Below is a small trained network, with its code and all its weights. Each question gives an input and a class and asks what happens when units are switched off, that is, made to give their printed mean instead of their output.

import numpy as np


def w(rows, s, z=0):
    codes = np.array(rows[::2]) - 128.0
    scale = np.full(codes.shape[1], s)
    scale[-1] = z or s
    return codes * scale


def norm(h):
    return h / np.sqrt((h * h).mean(-1, keepdims=True) + 1e-5)


def f(y):
    return np.maximum(y, 0)


def log_softmax(a):
    a = a - a.max(-1, keepdims=True)
    return a - np.log(np.exp(a).sum(-1, keepdims=True))


def net(x, mask):
    res = np.array(x, float).reshape(1, 8) / 4 @ E
    u = 0
    for l in range(3):
        y = f(norm(res) @ A[l][:, :-1].T + A[l][:, -1])
        res = res + np.where(mask[u : u + 7], y, B[l][:, -1]) @ B[l][:, :-1]
        u += 7
    return log_softmax(norm(res)[-1] @ U[:, :-1].T + U[:, -1])


A, B = {}, {}
E = w([
[126,117,154,155,140],'x0',
[137,117,86,206,151],'x1',
[136,136,183,165,80],'x2',
[107,229,90,81,26],'x3',
[92,112,168,207,103],'x4',
[155,143,109,125,179],'x5',
[87,223,103,94,152],'x6',
[253,166,208,58,144],'x7',
],0.0072)
A[0] = w([
[106,21,90,12,105,124],'L0N0',
[22,107,62,194,208,49],'L0N1',
[71,247,22,179,166,2],'L0N2',
[92,110,127,217,114,200],'L0N3',
[103,82,147,193,62,48],'L0N4',
[178,118,123,113,145,60],'L0N5',
[70,156,254,121,179,103],'L0N6',
],0.0091,0.0018)
B[0] = w([
[95,200,112,68,197,200],'L0N0',
[95,62,85,143,65,253],'L0N1',
[99,253,79,111,111,245],'L0N2',
[122,55,127,94,115,222],'L0N3',
[101,61,124,106,121,198],'L0N4',
[135,130,171,127,151,164],'L0N5',
[190,147,72,82,38,190],'L0N6',
],0.013,0.0054)
A[1] = w([
[142,160,205,128,178,158],'L1N0',
[131,73,87,86,99,112],'L1N1',
[201,143,106,87,247,6],'L1N2',
[160,183,208,118,116,32],'L1N3',
[227,96,93,100,160,245],'L1N4',
[105,110,77,191,231,184],'L1N5',
[99,121,72,57,141,58],'L1N6',
],0.012,0.0015)
B[1] = w([
[209,67,28,123,52,180],'L1N0',
[94,167,225,169,100,233],'L1N1',
[155,96,100,16,251,242],'L1N2',
[158,63,172,200,28,204],'L1N3',
[132,170,226,126,181,246],'L1N4',
[73,108,171,63,13,180],'L1N5',
[97,200,101,124,102,254],'L1N6',
],0.011,0.0056)
A[2] = w([
[85,80,77,181,164,91],'L2N0',
[121,125,117,151,149,26],'L2N1',
[148,103,156,161,219,3],'L2N2',
[210,161,133,155,248,198],'L2N3',
[89,148,187,156,178,62],'L2N4',
[74,73,109,179,146,77],'L2N5',
[76,190,74,149,203,91],'L2N6',
],0.012,0.0015)
B[2] = w([
[249,97,37,50,111,182],'L2N0',
[171,108,48,138,148,128],'L2N1',
[56,154,185,112,212,173],'L2N2',
[156,110,123,7,234,249],'L2N3',
[79,160,203,93,99,145],'L2N4',
[73,74,92,132,147,215],'L2N5',
[109,253,118,108,70,252],'L2N6',
],0.012,0.0039)
U = w([
[216,142,214,121,43,98],'0',
[86,133,133,197,179,2],'1',
[145,108,217,189,118,168],'2',
[114,158,117,195,162,30],'3',
[182,129,140,47,205,173],'4',
[44,5,79,133,66,117],'5',
[72,223,92,102,58,199],'6',
],0.014,0.0065)

Each question gives the input, the list of numbers given to net, and the class t.
The units are the neurons (one row each of A and B). Each row of codes is followed by its name. A weight is (code - 128) times the scale printed after its matrix; where a second scale follows, it is the last column's (A, B and U).
mask holds one flag per neuron, layer by layer. A switched-off neuron (its flag False) gives its mean, the last column of its row in B, instead of its output. The means were averaged over made-up inputs and are rounded, as every weight is.
A unit's drop is (log p(t) with every unit on - log p(t) with that unit switched off) / (log p(t) with every unit on - log p(t) with every unit switched off).
The circuit of an input: a set's keep is (log p(t) with only the set's units on - log p(t) with every unit switched off) / (log p(t) with every unit on - log p(t) with every unit switched off). Starting from the 12 units with the biggest drops (on a tie, the unit counted first), units are removed one at a time, each time the one whose removal leaves the highest keep (on an exact tie, the one counted first), for as long as the keep stays at least 0.8.
units of the circuit, in order: the units of the circuit, biggest drop first
top k neurons: the k neurons with the biggest drops, biggest first
top k neurons in layer l: the k neurons of layer l with the biggest drops, biggest first
drop when u is switched off: that unit's drop, to one decimal
input [-5,-2,8,-5,6,3,-1,2], class 2: units of the circuit, in order : [L2N6 L2N0]
input [5,-1,-5,0,4,-8,1,4], class 0: top 2 neurons : [L0N2 L0N6]
input [-1,8,-3,-1,6,0,5,-3], class 5: units of the circuit, in order : [L0N1]
input [8,-6,-4,-7,3,-5,2,-1], class 0: units of the circuit, in order : [L0N6 L1N1]
input [5,-4,1,7,3,5,-5,-1], class 0: units of the circuit, in order : [L0N2 L0N0]
input [5,-2,7,-6,2,4,6,3], class 0: top 3 neurons : [L1N3 L0N0 L0N6]
input [-7,-1,7,0,5,7,1,-5], class 5: top 2 neurons : [L0N1 L0N3]
input [-8,-6,8,-2,-3,-1,5,2], class 0: top 3 neurons : [L0N2 L1N3 L0N1]
input [7,1,0,-7,-4,-1,-7,0], class 2: top 2 neurons : [L1N5 L0N2]
input [6,1,-4,4,6,-1,0,-4], class 5: top 2 neurons in layer 0 : [L0N1 L0N3]
input [-3,1,5,-7,-2,-8,6,4], class 0: top 2 neurons in layer 1 : [L1N2 L1N3]
input [1,-5,1,6,8,-7,-2,-1], class 2: top 3 neurons in layer 0 : [L0N2 L0N1 L0N0]
input [6,0,-5,-8,5,8,2,1], class 2: drop when L1N1 is switched off : 0.1
input [8,-2,5,4,-2,-7,4,5], class 0: drop when L0N3 is switched off : 0.0
input [-2,-7,8,7,-1,5,6,6], class 0: drop when L1N3 is switched off : 0.3
input [1,5,5,5,4,4,-2,-5], class 5: top neuron : [L0N3]
